Below are the code and all the weights of a small trained network. Each question names an input and a target symbol and asks about switching units off, where a switched-off unit gives its printed mean instead of its output.

import numpy as np


def w(rows, s, z=0):
    codes = np.array(rows[::2]) - 128.0
    scale = np.full(codes.shape[1], s)
    scale[-1] = z or s
    return codes * scale


def f(y):
    return y / 2 * (1 + np.tanh(0.7978845608 * (y + 0.044715 * y**3)))


def softmax(a):
    e = np.exp(a - a.max(-1, keepdims=True))
    return e / e.sum(-1, keepdims=True)


def log_softmax(a):
    a = a - a.max(-1, keepdims=True)
    return a - np.log(np.exp(a).sum(-1, keepdims=True))


def net(x, mask):
    ids = ['ΘΛβγζστψ'.index(c) for c in x.split()]
    T = len(ids)
    res = E[ids] + P[:T]
    r = res
    for j in range(2):
        rows = slice(2 * j, 2 * j + 2)
        q, k, v = (r @ M[0][rows].T for M in (Q, K, V))
        z = softmax(np.where(np.tri(T) > 0, q @ k.T / 2**0.5, -1e9)) @ v
        o = O[0][rows]
        res = res + np.where(mask[j], z, o[:, -1]) @ o[:, :-1]
    y = f(res @ A[0][:, :-1].T + A[0][:, -1])
    res = res + np.where(mask[2:10], y, B[0][:, -1]) @ B[0][:, :-1]
    return log_softmax(res[-1] @ U[:, :-1].T + U[:, -1])


Q, K, V, O, A, B = {}, {}, {}, {}, {}, {}
E = w([
[75,152,100,248,104,136,59,194],'Θ',
[86,131,165,149,95,107,32,119],'Λ',
[104,144,147,105,79,127,99,85],'β',
[119,131,131,106,81,133,103,106],'γ',
[207,250,34,82,83,40,137,187],'ζ',
[177,98,163,74,109,119,95,60],'σ',
[153,115,131,87,88,134,100,78],'τ',
[140,89,101,98,87,146,57,177],'ψ',
],0.014)
P = w([
[1,53,63,49,56,119,39,120],'0',
[178,195,119,168,41,203,156,138],'1',
[165,154,189,188,68,142,130,156],'2',
[174,159,195,176,90,135,114,160],'3',
[170,167,192,171,101,123,105,157],'4',
[157,188,183,158,111,125,101,156],'5',
[160,185,176,151,111,107,99,156],'6',
],0.0092)
Q[0] = w([
[41,110,143,127,100,200,144,102],'H0',
[179,246,166,170,32,133,20,165],'H0',
[106,122,47,133,222,113,219,131],'H1',
[19,1,127,104,156,188,113,76],'H1',
],0.0082)
K[0] = w([
[189,185,129,179,95,96,187,178],'H0',
[63,128,87,24,59,30,59,89],'H0',
[46,51,129,168,128,254,74,168],'H1',
[160,93,231,150,194,179,229,3],'H1',
],0.0072)
V[0] = w([
[90,19,246,137,125,149,92,40],'H0',
[254,67,109,17,193,119,186,68],'H0',
[145,72,124,9,123,68,141,36],'H1',
[232,198,175,197,199,147,243,193],'H1',
],0.0087)
O[0] = w([
[79,190,128,132,101,245,161,180,123],'H0',
[240,144,29,143,170,179,110,119,4],'H0',
[158,155,133,38,50,197,93,23,102],'H1',
[210,102,145,212,199,118,178,91,60],'H1',
],0.011,0.014)
A[0] = w([
[152,67,176,132,169,154,173,67,96],'N0',
[157,72,181,188,230,72,149,116,88],'N1',
[105,120,199,57,124,250,147,64,212],'N2',
[254,179,103,101,140,120,86,85,151],'N3',
[10,78,162,96,51,114,182,126,196],'N4',
[37,139,150,66,116,107,81,121,150],'N5',
[111,154,84,186,103,201,57,111,255],'N6',
[115,190,114,49,89,155,58,74,124],'N7',
],0.0071,0.0043)
B[0] = w([
[30,168,127,218,190,23,15,76,131],'N0',
[95,23,164,17,56,202,246,166,153],'N1',
[105,104,253,130,177,103,63,251,159],'N2',
[143,249,204,229,96,126,108,151,144],'N3',
[238,140,196,153,149,158,112,39,253],'N4',
[163,67,84,109,182,158,206,111,227],'N5',
[196,44,220,88,85,174,159,8,151],'N6',
[63,127,60,218,201,36,168,127,182],'N7',
],0.0058,0.034)
U = w([
[146,87,144,1,10,179,153,66,185],'Θ',
[85,224,175,179,77,80,44,154,151],'Λ',
[34,137,118,162,194,77,81,232,110],'β',
[33,131,89,156,225,63,127,215,64],'γ',
[138,94,63,180,175,72,76,51,72],'ζ',
[211,135,77,152,208,159,138,52,3],'σ',
[151,113,70,134,221,117,165,140,65],'τ',
[22,139,61,98,119,105,178,130,96],'ψ',
],0.0068,0.0039)

Each question gives the input, a string of symbols that net reads in full, and the target symbol t.
The units are the heads (2 rows each of Q, K, V and O) and the neurons (one row each of A and B). Each row of codes is followed by its name. A weight is (code - 128) times the scale printed after its matrix; where a second scale follows, it is the last column's (O, A, B and U).
mask holds one flag per unit, heads first, then neurons. A switched-off unit (its flag False) gives its mean, the last column of its rows in O or B, instead of its output. The means were averaged over made-up inputs and are rounded, as every weight is.
A unit's drop is (log p(t) with every unit on - log p(t) with that unit switched off) / (log p(t) with every unit on - log p(t) with every unit switched off).
The circuit of an input: a set's keep is (log p(t) with only the set's units on - log p(t) with every unit switched off) / (log p(t) with every unit on - log p(t) with every unit switched off). Starting from all 10 units, units are removed one at a time, each time the one whose removal leaves the highest keep (on an exact tie, the one counted first), for as long as the keep stays at least 0.8.
units of the circuit, in order: the units of the circuit, biggest drop first
unit that matters most: the unit with the biggest drop
k most important neurons: the k neurons with the biggest drops, biggest first
drop of u: that unit's drop, to one decimal
input Λ ζ ψ, target Λ: units of the circuit, in order => N5; H0; H1
input Λ ζ τ, target Λ: units of the circuit, in order => N5; H0; H1
input τ τ σ Θ, target Θ: most important neuron => N6
input ζ Θ σ, target ζ: units of the circuit, in order => H0; H1; N7
input γ Θ Θ Θ γ, target Λ: 4 most important neurons => N5; N1; N7; N6
input ψ ψ β ψ σ σ ζ, target ψ: units of the circuit, in order => N4; N2; H0
input ψ Θ ψ ζ, target ψ: 2 most important neurons => N7; N4
input Λ Λ σ Θ ζ Θ ψ, target Λ: units of the circuit, in order => H0; N5; H1
input Θ ζ Θ β Θ, target Θ: units of the circuit, in order => N1; N7; H1
input Λ β σ σ, target Λ: units of the circuit, in order => N2; H0
input ζ γ σ τ σ σ σ, target ζ: units of the circuit, in order => H0; N7; H1
input Θ γ Θ β σ σ, target Λ: 2 most important neurons => N1; N2
input Λ γ σ ζ β, target Λ: units of the circuit, in order => H0; N5; H1
input Θ Θ τ Θ Θ Θ Θ, target γ: units of the circuit, in order => H1
input Λ γ σ σ γ, target Λ: 2 most important neurons => N2; N1
input Θ Θ Θ ψ τ Θ Λ, target Θ: 4 most important neurons => N7; N5; N4; N2
input Θ Θ Θ τ Λ, target Θ: 4 most important neurons => N7; N5; N4; N3
input Λ ψ ζ, target Λ: 3 most important neurons => N5; N1; N7
input ζ Λ Θ, target ζ: drop of H0 => 1.1
input Λ Θ ζ σ Θ σ β, target Λ: drop of H1 => 0.2
input ζ Θ ψ, target ζ: drop of N3 => 0.0
input ζ Θ Θ Θ γ, target ζ: unit that matters most => H0
